Facts:
bredroro | zofu 101 | fifovar drufak | stesim b | stodros d
brema | zofu 910 | fifovar mubok | stesim a | stodros c
bresedu | zofu 101 | fifovar gapo | stesim a | stodros c
bretim | zofu 101 | fifovar pliplum | stesim a | stodros d
brilus | zofu 708 | fifovar brema | stesim b | stodros c
broder | zofu 140 | fifovar brudam | stesim b | stodros c
broflo | zofu 910 | fifovar visom | stesim a | stodros c
brudam | zofu 101 | fifovar likel | stesim b | stodros c
brusko | zofu 588 | fifovar klumar | stesim a | stodros d
daloros | zofu 101 | fifovar miflalu | stesim a | stodros d
dataplis | zofu 101 | fifovar siklis | stesim b | stodros d
deni | zofu 140 | fifovar popa | stesim b | stodros c
denudos | zofu 101 | fifovar nedur | stesim a | stodros c
dezar | zofu 101 | stesim a | stodros d
dokotri | zofu 140 | stesim b | stodros d
dosel | zofu 708 | fifovar getre | stesim b | stodros d
doskun | zofu 101 | fifovar flezolen | stesim a | stodros c
drakin | zofu 708 | fifovar zafo | stesim b | stodros c
dremum | zofu 140 | stesim a | stodros d
dreskir | zofu 886 | fifovar fleklutim | stesim a | stodros d
dretor | zofu 708 | fifovar lopun | stesim b | stodros d
drirake | zofu 101 | fifovar falo | stesim a | stodros c
dromim | zofu 910 | fifovar klabre | stesim a | stodros c
drotul | zofu 588 | stesim a | stodros c
drufak | zofu 886 | fifovar trodriku | stesim b | stodros d
dugeplu | zofu 638 | fifovar plodro | stesim a | stodros d
dugrin | zofu 886 | fifovar kekara | stesim b | stodros c
falo | zofu 638 | fifovar brusko | stesim a | stodros d
fevu | zofu 140 | fifovar skuflok | stesim a | stodros d
fiki | zofu 140 | stesim a | stodros c
flada | zofu 638 | fifovar bredroro | stesim a | stodros c
flefik | zofu 588 | fifovar zefa | stesim b | stodros d
flefleste | zofu 588 | fifovar floger | stesim a | stodros d
fleklutim | zofu 638 | fifovar klutrar | stesim a | stodros d
flelivem | zofu 588 | fifovar rabadul | stesim b | stodros c
flesu | zofu 886 | fifovar daloros | stesim b | stodros c
flezolen | zofu 140 | fifovar leru | stesim a | stodros c
flibra | zofu 910 | fifovar tegruk | stesim b | stodros c
floger | zofu 140 | fifovar stebas | stesim b | stodros c
fomur | zofu 886 | fifovar rurozok | stesim a | stodros c
foskaril | zofu 140 | fifovar pivegi | stesim a | stodros d
fulo | zofu 101 | stesim b | stodros c
gaklaski | zofu 588 | fifovar flefik | stesim a | stodros c
gapo | zofu 910 | fifovar luzak | stesim a | stodros c
getre | zofu 588 | fifovar zeme | stesim a | stodros c
gitrustem | zofu 638 | fifovar nubruplak | stesim a | stodros c
grisis | zofu 101 | fifovar lamuk | stesim a | stodros c
grudres | zofu 886 | fifovar zulilel | stesim b | stodros c
grugus | zofu 638 | fifovar flesu | stesim a | stodros c
kekara | zofu 708 | stesim a | stodros d
kena | zofu 588 | stesim b | stodros c
kikol | zofu 910 | fifovar piplom | stesim b | stodros d
klabre | zofu 101 | fifovar tulam | stesim a | stodros c
klekes | zofu 638 | stesim a | stodros c
klumar | zofu 588 | fifovar zekes | stesim b | stodros c
klutrar | zofu 588 | fifovar dretor | stesim a | stodros d
kotil | zofu 886 | fifovar gaklaski | stesim b | stodros d
lamiflek | zofu 638 | fifovar papos | stesim a | stodros c
lamuk | zofu 140 | stesim b | stodros d
leru | zofu 886 | fifovar potru | stesim a | stodros c
lezun | zofu 638 | fifovar lamiflek | stesim a | stodros c
likel | zofu 638 | fifovar brilus | stesim b | stodros c
lobom | zofu 910 | fifovar dromim | stesim b | stodros d
lodal | zofu 886 | fifovar flibra | stesim a | stodros c
loplol | zofu 708 | fifovar broder | stesim a | stodros c
lopun | zofu 638 | fifovar deni | stesim b | stodros c
lutan | zofu 708 | fifovar dataplis | stesim a | stodros c
luzak | zofu 638 | fifovar fevu | stesim a | stodros c
miflalu | zofu 101 | stesim b | stodros c
miskikor | zofu 638 | fifovar skisabri | stesim a | stodros c
moror | zofu 708 | fifovar vural | stesim b | stodros c
moskik | zofu 101 | fifovar dugrin | stesim b | stodros c
mubok | zofu 638 | fifovar stader | stesim a | stodros c
mubrok | zofu 638 | fifovar gitrustem | stesim a | stodros c
naflor | zofu 708 | fifovar fulo | stesim a | stodros c
nedur | zofu 140 | fifovar plagemi | stesim b | stodros c
nidur | zofu 588 | fifovar drotul | stesim b | stodros d
nomeskis | zofu 140 | fifovar dezar | stesim a | stodros d
nubruplak | zofu 101 | fifovar stiso | stesim a | stodros d
papos | zofu 140 | fifovar votil | stesim a | stodros c
petesku | zofu 140 | fifovar bretim | stesim a | stodros c
piplom | zofu 638 | fifovar ziger | stesim a | stodros c
pivegi | zofu 140 | fifovar telusir | stesim a | stodros c
plagemi | zofu 708 | fifovar dugeplu | stesim a | stodros c
plegu | zofu 140 | fifovar dosel | stesim a | stodros c
pliplum | zofu 101 | fifovar moskik | stesim b | stodros c
plodro | zofu 886 | stesim a | stodros c
plogum | zofu 588 | fifovar sepa | stesim b | stodros c
popa | zofu 588 | fifovar petesku | stesim a | stodros c
potru | zofu 140 | fifovar ziklon | stesim a | stodros c
pudin | zofu 588 | stesim a | stodros c
rabadul | zofu 708 | fifovar plogum | stesim a | stodros c
ramum | zofu 588 | fifovar nidur | stesim a | stodros c
raplepem | zofu 140 | fifovar grisis | stesim b | stodros c
rurozok | zofu 101 | fifovar pudin | stesim a | stodros c
sepa | zofu 886 | fifovar miskikor | stesim a | stodros c
siklis | zofu 886 | fifovar fomur | stesim b | stodros c
skefli | zofu 886 | fifovar foskaril | stesim a | stodros d
skisabri | zofu 708 | fifovar zastom | stesim a | stodros c
skolis | zofu 708 | stesim b | stodros c
skuflok | zofu 708 | fifovar sunapus | stesim a | stodros d
stader | zofu 140 | fifovar moror | stesim b | stodros c
stebas | zofu 708 | fifovar grugus | stesim a | stodros c
stiso | zofu 588 | fifovar lezun | stesim a | stodros c
studak | zofu 101 | fifovar drakin | stesim a | stodros c
sunapus | zofu 140 | fifovar nomeskis | stesim a | stodros c
sunur | zofu 638 | fifovar loplol | stesim a | stodros c
tegruk | zofu 910 | fifovar fiki | stesim b | stodros c
telusir | zofu 140 | fifovar vagu | stesim b | stodros c
trala | zofu 910 | fifovar flelivem | stesim a | stodros c
trodriku | zofu 588 | fifovar drirake | stesim a | stodros c
trubrun | zofu 886 | fifovar kikol | stesim a | stodros c
tulam | zofu 886 | fifovar flefleste | stesim a | stodros c
vagu | zofu 588 | fifovar ramum | stesim b | stodros c
visom | zofu 588 | fifovar grudres | stesim b | stodros d
votil | zofu 910 | fifovar naflor | stesim b | stodros c
vural | zofu 101 | fifovar dreskir | stesim a | stodros c
zafo | zofu 140 | fifovar skefli | stesim a | stodros c
zastom | zofu 708 | fifovar sunur | stesim a | stodros d
zefa | zofu 886 | fifovar flada | stesim a | stodros c
zekes | zofu 708 | fifovar lodal | stesim a | stodros d
zeme | zofu 638 | fifovar studak | stesim a | stodros c
ziger | zofu 886 | fifovar lobom | stesim a | stodros d
ziklon | zofu 886 | stesim b | stodros d
zoga | zofu 910 | fifovar kotil | stesim b | stodros c
zulilel | zofu 910 | fifovar kena | stesim a | stodros c

Known rows:
drakin: [ 27  12   5   8  -7   3  16  -5   7 -21  13 -12  -4 -20  24  -9   9   7
  16  -8  12  -7   6  19 -10  14 -35   2  20  11   5  22 -10  -4 -11  13
   5 -13  -6   0  -4  19   0 -19]
getre: [ 21  12  -5  10  -9  -1  24 -13   1 -12  18 -12  -8 -11  17  -8   0  -3
  24 -13  12 -10 -24   6   6   2 -13  -1  11  -1  -3  12 -12   6   6   6
   9 -15 -12  -1  -2  15   3 -17]
doskun: [ 17  11  13   7  -5   4  13 -16   3   2  17  -9  -6 -13  20   0   1   3
 -14   7   9  -5   5   6  -8   4  -6   2  14   4  -2  10 -14   3   2   1
  10  -9  -1  -6   0  20   3 -22]
plogum: [ 22   6  13   7 -14  -2  14 -17   2   1  22  -6  -5   0   5   3 -12   0
   4  12  15   8   0  -5  19  13  -7  12  15  -2  -9   4  -9   5  16  -2
  20  -2  -3  -2   3  25   1 -18]
dataplis: [ 19   9   1  12  -6   6  18 -15   2   9  26  -9  -7 -11  16   6   6   4
 -23   3  12  -5   4   7 -20  -2   4   0  11   3   5   9 -19   0  -1   2
   2 -10   3  -2   6  34   0 -20]
kekara: [ 21  18  19   4 -13   8   7   0  -7  -5  24 -15  -5 -16  14  -1   7   7
 -35  -2  13 -11   4  11 -38   6 -28   1  16   0  14  18 -15   0 -16   7
  -8   2  10  -1   2  51  -6 -25]
ramum: [ 21  12  -6  10  -9  -1  25 -13   1 -12  18 -12  -8 -11  17  -8   0  -3
  23 -14  12  -9 -24   6   3   2 -12  -1  11  -1  -3  13 -12   6   6   7
   8 -16 -12  -2  -1  15   4 -17]
dezar: [ 19   9   0  11  -6   7  18 -15   4  10  25  -9  -8 -10  16   6   8   4
 -25   3  12  -6   3   7 -19  -3   6  -2  12   4   5   9 -20   1  -1   1
   2 -12   4  -3   6  33   0 -21]
dokotri: [ 27  14  -2  12 -11   9  19  -7  -9  -5  23  -5  -5  -3   6  -4  -5   4
 -24  -4  13  -6 -25  -1   8  -5  12 -10  14   1   3   6 -14   0 -11   1
   1  11   2   1  10  34 -15 -19]
drotul: [ 21  12  -5  10  -9  -1  23 -13   0 -12  18 -12  -8 -11  17  -8  -1  -3
  22 -13  11  -9 -24   5   4   2 -12  -1  11  -1  -4  12 -12   6   6   6
   8 -15 -11  -2  -2  15   4 -17]
klutrar: [ 17  16  12   4 -17   1  15  -9 -14   2  34 -14 -11  -7   6   2  -4  -4
 -21  -7  15  -6 -23  -2 -17  -1 -19   3   7 -15   4  10 -13   6   0  -1
  -2  -2   7   0   5  52  -2 -23]
naflor: [ 24  13   9   3 -11   8   1  -5  17  -6   7  -7  -4  -9  21  -4  10  10
 -38  17  11  -6  12   6  -7  12  -4  -8  26  11   3  14 -24   7  -9   2
   4  -6   8  -8  -4  16   1 -24]
mubok: [ 22  20  15   1 -19  -2  11 -11 -18  -8  21  -5  -9   0   7   1 -14   0
 -17  -7  13   7 -31  -7  27  14 -20   1  14  -7 -11   2   2   5   2  -5
   8   7   2   1   8  29  -7 -21]
dretor: [ 22  18  23   2 -16   6   6  -1  -9  -5  27 -15  -6 -15  13   1   5   6
 -36  -1  14  -7   7  10 -34  10 -38   6  16  -2  13  18 -12  -2 -16   5
  -7   2  13   0   2  56  -6 -26]
gapo: [ 20  17   8   6 -10   3  12 -12   2  -4  16  -5  -7  -8  17   2  -2   6
 -18   0   9  -6 -11  -1  -5   3  -1  -9  18   6  -5   6 -10   4  -3  -1
   5  -9  -3  -7   5  13  -3 -20]
trodriku: [ 16   8  12  17 -11   0  16  -7 -10  -9  17  -2  -2  -7   4  -6 -17   7
 -26   0   7 -17   8  -2 -18   2  20   0   5   1  -1  -2 -10  12  12   5
   7  14  -7   0  -3  15  11 -18]
lamiflek: [ 23  20 -10   4 -14   4  10 -10   3  -4   9  -2 -12   4  15  -1   0   3
 -39   0  11  -2 -40  -8  27   4  22 -24  20   1 -10   0 -18  16   1  -7
   3  -4   2  -5   6   6  -2 -21]

Rows:
No name comes twice in this set of rows, the named rows included.
[ 25  16   5   7 -11   7  13  -8  -4 -12  12  -4  -5  -3  12 -10  -7   3
 -22   1  10  -6 -24  -4  23   0   6 -12  19   2  -5   6 -13   5  -9  -1
   8   8   0  -4   3  16 -11 -20]	sunapus
[ 22  23   7   4 -19   2  16  -7 -24  -3  31  -9 -13  -2   5   4  -7   0
 -30 -17  14  -1 -41  -5   4   3 -14  -7   9 -12  -1   4  -4   4  -6  -4
  -5   7   6   3  13  47 -10 -22]	fleklutim
[ 16   5   7  20  -5   5  19  -8  -7   3  26  -2  -3 -14   7   3  -6  11
 -40   0   8 -13  26   6 -37  -1  18   3   3   7   8   3 -14   0   3   6
   1   7   1   4   4  32   9 -19]	bredroro
[ 24  17  23   1 -17   2  10  -7 -14 -14  21  -7  -6  -5   6  -7 -16  -1
 -19   2  12   3 -20  -9  28   8 -28   2  17  -7  -5  10  -3   0  -9  -4
  10  12   5   0   4  34 -13 -22]	stader
[ 24  10 -15  14  -9   1  28 -12   0  -4  28 -12 -10  -9  12  -2   5  -2
  14 -16  15  -9 -25   7  -8  -4  -3  -3   8  -2   3  12 -16   3   3   7
   1 -16  -7   3   5  31   1 -16]	nidur
[ 23   7  13  18 -10   8  11   2  -4  -7  20  -3   1 -14   6  -1  -2  18
 -44   4  10 -15  37  11 -45   9   7   2  12  13  15   7 -13  -1  -7  12
  -3  17   3   4   2  36   3 -20]	zekes
[ 20  15   6  15 -13   1  16  -4 -20 -14  13   2  -3  -3   4  -5 -18  10
 -35 -10   6 -12 -13  -4   2   5  23 -10   7   4  -6  -7  -1  11   5   2
   3  22  -7   3   5  11   3 -17]	flada
[ 14  17  15   4 -10   4  14 -11 -11   4  31 -14 -12 -17  17   4   4   0
 -32  -6  11  -8  -9   5 -29  -3 -25   3   8  -8   8  15 -14   0  -7   0
  -5  -9   9  -2   5  50  -1 -25]	bretim
[ 23  14   3  13  -5  11  16 -13 -17  11  25 -15   3   0   9  -4   1   1
  -6  -1  13 -15 -19   9 -10 -11  26   6  16   4   2   2 -12   6  -1   3
   6  12  -9 -10  13  40 -19 -19]	ziger
[ 21  15   8   5 -18   3  13  -6 -16  -4  34 -13  -8  -6   5  -2  -5  -2
 -29  -9  15  -4 -14  -1  -2  -2 -19   6  11 -11   4  11 -11   2  -5  -2
   2   1   9  -1   8  53  -7 -23]	dreskir
[ 18   7  25   3 -11  -1  10 -19   1   3  24  -7  -7 -11  14   6  -8   1
  -8  14  13  12  17   0   9  15 -30  17  15   0  -6  10  -6  -3   6  -3
  18  -7   5  -2   2  32   1 -22]	brudam

Now the same things, written a new way:
Known rows:
trodriku: [ -4   5   6   8 -39   8 -33  -6   6  -8  -2   7  -3 -12   2]
foskaril: [ 27  -6  11  -2  27 -13  -7 -21  -1  23  16  16  -5  25  10]
drakin: [ 17 -27   7 -16  10   0 -26  -1  26   2   5 -17   9  14   6]
bredroro: [ -5  11  21  -4 -23 -10  20 -15 -17  11   9   1  -3  -8  -6]
lobom: [  0  30 -19 -17  24  -3  77 -11  -1 -15   8  14  10   4   0]
dromim: [  3  26 -20  -4  16  10  46   0   6 -39  -2  11  18   1  -1]
broflo: [  7   6   9  11  17   3  13  -7  -4 -27  -1  20  12   1   1]
leru: [ -2  -4   3  -4  -7   4  -7   7   0  -3   0 -15   4   0  -5]
flefleste: [-18  20 -47 -37  -5   6  46  -4  18   8   8  -2  -4   0   6]
plegu: [ 25  -4   8  13  12   0 -33  -6   3  -5   4  15   2  16   6]
flibra: [ 14  14  27  23  -4  -1   5 -12 -11 -31  -3  23  12  -6  -3]
klumar: [ -4   4   5   7 -37   7 -31  -5   8  -8  -1   7  -2 -11   2]
plagemi: [  6  -6  -2  -9  -5   0  -3   7  19  -8  -4 -15   7  -1   1]
grisis: [-11  -5   0  -3  -4   7  -3   1   0  -8   1  -5   4  -3  -3]
mubrok: [  8   1   2   2  -9   5 -18   8  -9   4   1 -11  -2   3  -7]
dreskir: [-19  -6   7   9  21 -14  36   0  -5  26 -11  -9 -14  -8  -1]
dezar: [-13   1  -1 -19   5  -6  31  -9  -7  14  10  -3  -3   1   0]

Rows:
No name comes twice in this set of rows, the named rows included.
[-23 -17 -23 -21 -16   7 -36   9 -11   2   7  17  -3  -8   5]	plogum
[ 15  10  25  18 -34   1 -26   2 -17   0   0  -8  -2  -6 -11]	flada
[ -8  -5   8  20  27  -2  10   1 -18 -19 -10  30   5  -8   1]	brema
[-25 -12   3  19  13   3   4   6  -1  -2 -17  -1  -5 -12   0]	vural
[ 11  12  23  20   1   1   7 -10  -9 -30  -2  22  12  -5  -2]	zoga
[  2   1   4  35  16  -4 -15   6  -8  -4 -15  23  -7  -3   4]	stader
[ -7 -12   0   5  -4  -1 -24  17 -30  12  -4   1  -8  -6  -7]	likel
[ -9 -16  -9 -35   1 -19  15   7 -19  24  11   3  -2  -5   2]	zastom
[ -8 -10   4  17   2   0 -18  15 -20  11 -11  -2 -10  -7  -6]	mubok
[ -4 -13  -3 -11 -14   0 -32  18 -39  10   8   4  -4  -3  -9]	miskikor
[  4  19 -23 -11 -11  12  13  14   1  -7   0 -18   3   3  -9]	grugus
[ -8 -20  -7 -17  -5  -5 -15  18  -9   1  -1   0   4  -8   0]	loplol
[ -6 -13  -2  -6 -11   0 -30  18 -38  12   4   3  -5  -5  -9]	sunur
[ -2   7  23  11 -32   3 -14  -4  -9 -13   0  -2   4 -11  -8]	drirake

